Below are the code and all the weights of a small trained network. Each question names an input and a class and asks about switching units off, where a switched-off unit gives its printed mean instead of its output.

import numpy as np


def w(rows, s, z=0):
    codes = np.array(rows[::2]) - 128.0
    scale = np.full(codes.shape[1], s)
    scale[-1] = z or s
    return codes * scale


def f(y):
    return y / 2 * (1 + np.tanh(0.7978845608 * (y + 0.044715 * y**3)))


def log_softmax(a):
    a = a - a.max(-1, keepdims=True)
    return a - np.log(np.exp(a).sum(-1, keepdims=True))


def net(x, mask):
    res = np.array(x, float).reshape(1, 2) / 4 @ E
    y = f(res @ A[0][:, :-1].T + A[0][:, -1])
    res = res + np.where(mask, y, B[0][:, -1]) @ B[0][:, :-1]
    return log_softmax(res[-1] @ U[:, :-1].T + U[:, -1])


A, B = {}, {}
E = w([
[82,140,99,251,197,92,103,121,122],'x0',
[155,124,163,119,154,79,57,75,212],'x1',
],0.015)
A[0] = w([
[167,129,191,109,134,32,56,70,152,99],'neuron 1',
[184,126,194,54,87,116,181,142,140,85],'neuron 2',
[128,80,130,41,78,198,114,101,179,75],'neuron 3',
[116,194,31,125,78,174,171,161,80,75],'neuron 4',
[101,106,2,172,161,96,105,147,120,100],'neuron 5',
[144,120,136,133,106,82,79,91,221,164],'neuron 6',
[136,168,91,184,129,121,88,109,99,83],'neuron 7',
[65,199,102,114,121,130,175,172,113,71],'neuron 8',
[105,147,89,184,155,133,114,135,134,75],'neuron 9',
[83,108,72,160,78,153,168,173,29,93],'neuron 10',
[119,139,113,145,93,81,141,150,139,245],'neuron 11',
[138,125,116,131,131,146,107,134,123,227],'neuron 12',
[72,150,82,147,77,159,141,221,44,144],'neuron 13',
[65,156,59,206,160,126,135,159,141,127],'neuron 14',
[168,211,79,189,142,118,136,70,122,82],'neuron 15',
[151,123,158,142,117,127,69,96,235,72],'neuron 16',
[152,153,192,138,125,115,40,91,195,103],'neuron 17',
[109,173,157,212,182,77,120,120,113,128],'neuron 18',
[82,129,113,170,216,84,129,93,157,101],'neuron 19',
[225,165,180,48,75,188,118,177,84,138],'neuron 20',
[117,133,180,151,96,47,177,138,117,252],'neuron 21',
],0.0083,0.011)
B[0] = w([
[54,150,168,121,179,172,144,177,187,210],'neuron 1',
[151,48,77,80,68,59,98,177,84,202],'neuron 2',
[157,62,85,89,112,59,75,195,92,195],'neuron 3',
[50,152,114,73,139,142,135,253,185,192],'neuron 4',
[162,123,93,96,68,133,63,140,126,192],'neuron 5',
[120,206,137,175,158,156,163,119,170,225],'neuron 6',
[117,102,96,44,108,100,89,161,116,158],'neuron 7',
[29,132,45,41,161,104,63,252,161,152],'neuron 8',
[101,73,32,57,89,99,51,245,120,165],'neuron 9',
[52,137,185,121,180,172,135,188,174,215],'neuron 10',
[181,138,149,181,127,161,188,68,99,226],'neuron 11',
[161,162,173,229,129,132,165,42,80,206],'neuron 12',
[115,180,175,147,183,180,155,141,189,236],'neuron 13',
[163,68,151,119,89,58,94,119,127,222],'neuron 14',
[108,102,111,72,86,101,93,216,118,158],'neuron 15',
[78,165,81,72,160,135,125,233,179,186],'neuron 16',
[73,138,180,132,150,193,143,204,175,204],'neuron 17',
[167,81,116,105,78,105,120,124,139,224],'neuron 18',
[160,114,101,88,100,115,82,171,92,208],'neuron 19',
[174,98,107,160,131,115,94,140,116,250],'neuron 20',
[180,133,161,197,128,135,171,70,145,232],'neuron 21',
],0.011,0.012)
U = w([
[24,150,153,111,201,176,134,152,176,93],'0',
[175,56,97,103,72,58,70,144,109,90],'1',
[196,151,180,182,147,146,212,2,114,255],'2',
[74,153,87,73,140,110,109,69,99,78],'3',
],0.018,0.0076)

Each question gives the input, the list of numbers given to net, and the class t.
The units are the neurons (one row each of A and B). Each row of codes is followed by its name. A weight is (code - 128) times the scale printed after its matrix; where a second scale follows, it is the last column's (A, B and U).
mask holds one flag per neuron, in row order. A switched-off neuron (its flag False) gives its mean, the last column of its row in B, instead of its output. The means were averaged over made-up inputs and are rounded, as every weight is.
A unit's drop is (log p(t) with every unit on - log p(t) with that unit switched off) / (log p(t) with every unit on - log p(t) with every unit switched off).
unit that matters most: the unit with the biggest drop
k most important neurons: the k neurons with the biggest drops, biggest first
drop of u: that unit's drop, to one decimal
input [7,-6], class 1: unit that matters most : neuron 14
input [5,-4], class 1: 2 most important neurons : (neuron 14; neuron 1)
input [-8,8], class 0: 4 most important neurons : (neuron 1; neuron 17; neuron 6; neuron 16)
input [-8,-8], class 0: 4 most important neurons : (neuron 13; neuron 10; neuron 4; neuron 14)
input [-7,-8], class 0: 3 most important neurons : (neuron 13; neuron 10; neuron 4)
input [-7,7], class 0: 3 most important neurons : (neuron 1; neuron 17; neuron 6)
input [6,5], class 1: 2 most important neurons : (neuron 18; neuron 19)
input [8,-6], class 1: drop of neuron 14 : 0.5
input [-3,0], class 2: drop of neuron 21 : 0.0
input [-3,-3], class 2: drop of neuron 16 : 0.1
input [-1,4], class 0: drop of neuron 1 : 0.5
